Below are the code and all the weights of a small trained network. Each question names an input and a class and asks about switching units off, where a switched-off unit gives its printed mean instead of its output.

import numpy as np


def w(rows, s, z=0):
    codes = np.array(rows[::2]) - 128.0
    scale = np.full(codes.shape[1], s)
    scale[-1] = z or s
    return codes * scale


def f(y):
    return y / 2 * (1 + np.tanh(0.7978845608 * (y + 0.044715 * y**3)))


def log_softmax(a):
    a = a - a.max(-1, keepdims=True)
    return a - np.log(np.exp(a).sum(-1, keepdims=True))


def net(x, mask):
    res = np.array(x, float).reshape(1, 8) / 4 @ E
    y = f(res @ A[0][:, :-1].T + A[0][:, -1])
    res = res + np.where(mask, y, B[0][:, -1]) @ B[0][:, :-1]
    return log_softmax(res[-1] @ U[:, :-1].T + U[:, -1])


A, B = {}, {}
E = w([
[127,128,124,135,134,129],'x0',
[7,167,110,103,114,123],'x1',
[131,104,49,172,49,149],'x2',
[183,191,82,105,140,147],'x3',
[132,129,132,126,123,125],'x4',
[128,127,126,132,130,128],'x5',
[142,109,81,87,152,37],'x6',
[127,129,127,130,131,128],'x7',
],0.014)
A[0] = w([
[41,45,188,171,115,91,64],'n0',
[128,83,60,177,34,133,78],'n1',
[126,132,69,123,144,44,61],'n2',
[200,236,63,70,145,159,3],'n3',
[123,182,164,130,106,205,113],'n4',
[40,165,129,98,157,131,81],'n5',
[131,184,175,119,229,115,84],'n6',
[167,87,71,125,184,63,66],'n7',
[149,66,96,102,112,28,68],'n8',
[64,141,83,106,79,135,89],'n9',
[149,240,80,105,160,150,126],'n10',
[148,240,119,139,118,139,63],'n11',
[109,125,176,194,113,232,131],'n12',
[116,118,70,164,96,136,71],'n13',
[113,200,218,98,209,100,127],'n14',
[185,2,176,138,115,130,157],'n15',
[27,181,130,128,88,105,55],'n16',
[150,165,41,172,59,127,109],'n17',
[181,132,166,188,142,193,116],'n18',
[123,125,112,113,127,66,19],'n19',
],0.012,0.0024)
B[0] = w([
[78,42,26,195,1,50,246],'n0',
[140,94,172,32,164,241,245],'n1',
[37,199,197,64,116,133,212],'n2',
[92,81,67,239,82,80,240],'n3',
[51,164,160,80,136,79,201],'n4',
[238,175,133,188,152,161,225],'n5',
[180,59,119,40,91,215,221],'n6',
[107,204,190,91,152,69,221],'n7',
[96,190,145,80,149,122,238],'n8',
[199,133,159,133,176,150,213],'n9',
[98,59,93,202,104,47,218],'n10',
[68,104,118,178,105,67,187],'n11',
[37,209,156,73,161,106,233],'n12',
[144,58,157,77,140,199,186],'n13',
[122,49,129,60,193,232,251],'n14',
[179,150,87,236,140,96,249],'n15',
[246,182,193,210,222,43,243],'n16',
[159,73,187,96,88,182,229],'n17',
[132,207,135,132,175,92,219],'n18',
[95,155,123,107,123,116,169],'n19',
],0.0072,0.011)
U = w([
[123,76,136,73,158,221,91],'0',
[33,247,145,85,148,120,59],'1',
[216,198,130,172,177,128,252],'2',
[54,73,97,172,109,100,114],'3',
],0.014,0.0022)

Each question gives the input, the list of numbers given to net, and the class t.
The units are the neurons (one row each of A and B). Each row of codes is followed by its name. A weight is (code - 128) times the scale printed after its matrix; where a second scale follows, it is the last column's (A, B and U).
mask holds one flag per neuron, in row order. A switched-off neuron (its flag False) gives its mean, the last column of its row in B, instead of its output. The means were averaged over made-up inputs and are rounded, as every weight is.
A unit's drop is (log p(t) with every unit on - log p(t) with that unit switched off) / (log p(t) with every unit on - log p(t) with every unit switched off).
The circuit of an input: a set's keep is (log p(t) with only the set's units on - log p(t) with every unit switched off) / (log p(t) with every unit on - log p(t) with every unit switched off). Starting from the 12 units with the biggest drops (on a tie, the unit counted first), units are removed one at a time, each time the one whose removal leaves the highest keep (on an exact tie, the one counted first), for as long as the keep stays at least 0.8.
circuit, biggest first: the units of the circuit, biggest drop first
unit that matters most: the unit with the biggest drop
top k neurons: the k neurons with the biggest drops, biggest first
drop when u is switched off: that unit's drop, to one decimal
input [3,7,4,-1,-1,4,-5,-3], class 2: unit that matters most	n16
input [2,3,-3,-2,2,-5,-1,-8], class 0: top 2 neurons	(n15 n14)
input [-2,1,2,5,2,5,5,-2], class 1: top 2 neurons	(n0 n2)
input [-8,-3,-5,7,1,1,-2,-3], class 3: circuit, biggest first	(n3 n10)
input [8,-4,2,-5,-2,-1,-3,-5], class 3: top 3 neurons	(n16 n5 n0)
input [-4,3,7,8,3,1,-3,-4], class 3: top 2 neurons	(n3 n10)
input [0,-6,-3,8,0,6,7,-8], class 3: top 3 neurons	(n3 n10 n12)
input [-5,2,-8,7,4,-7,-2,1], class 0: top 2 neurons	(n14 n6)
input [8,8,-5,0,-3,6,3,-2], class 2: top 2 neurons	(n16 n5)
input [4,3,2,2,1,-5,2,-2], class 2: circuit, biggest first	(n0 n12)
input [-2,0,7,8,8,-2,-5,-1], class 3: top 3 neurons	(n3 n10 n11)
input [-8,1,-1,6,-3,3,8,3], class 1: top 2 neurons	(n2 n7)
input [-7,2,5,8,4,-7,-8,6], class 1: top 3 neurons	(n12 n4 n0)
input [-2,1,-1,-7,2,-3,7,1], class 1: top neuron	(n8)
input [3,-8,-3,1,-8,-4,8,-4], class 1: drop when n7 is switched off	0.3
input [-7,-2,-5,8,-6,5,6,5], class 3: drop when n3 is switched off	0.6
input [7,6,4,-5,-3,-8,4,2], class 2: drop when n16 is switched off	0.7
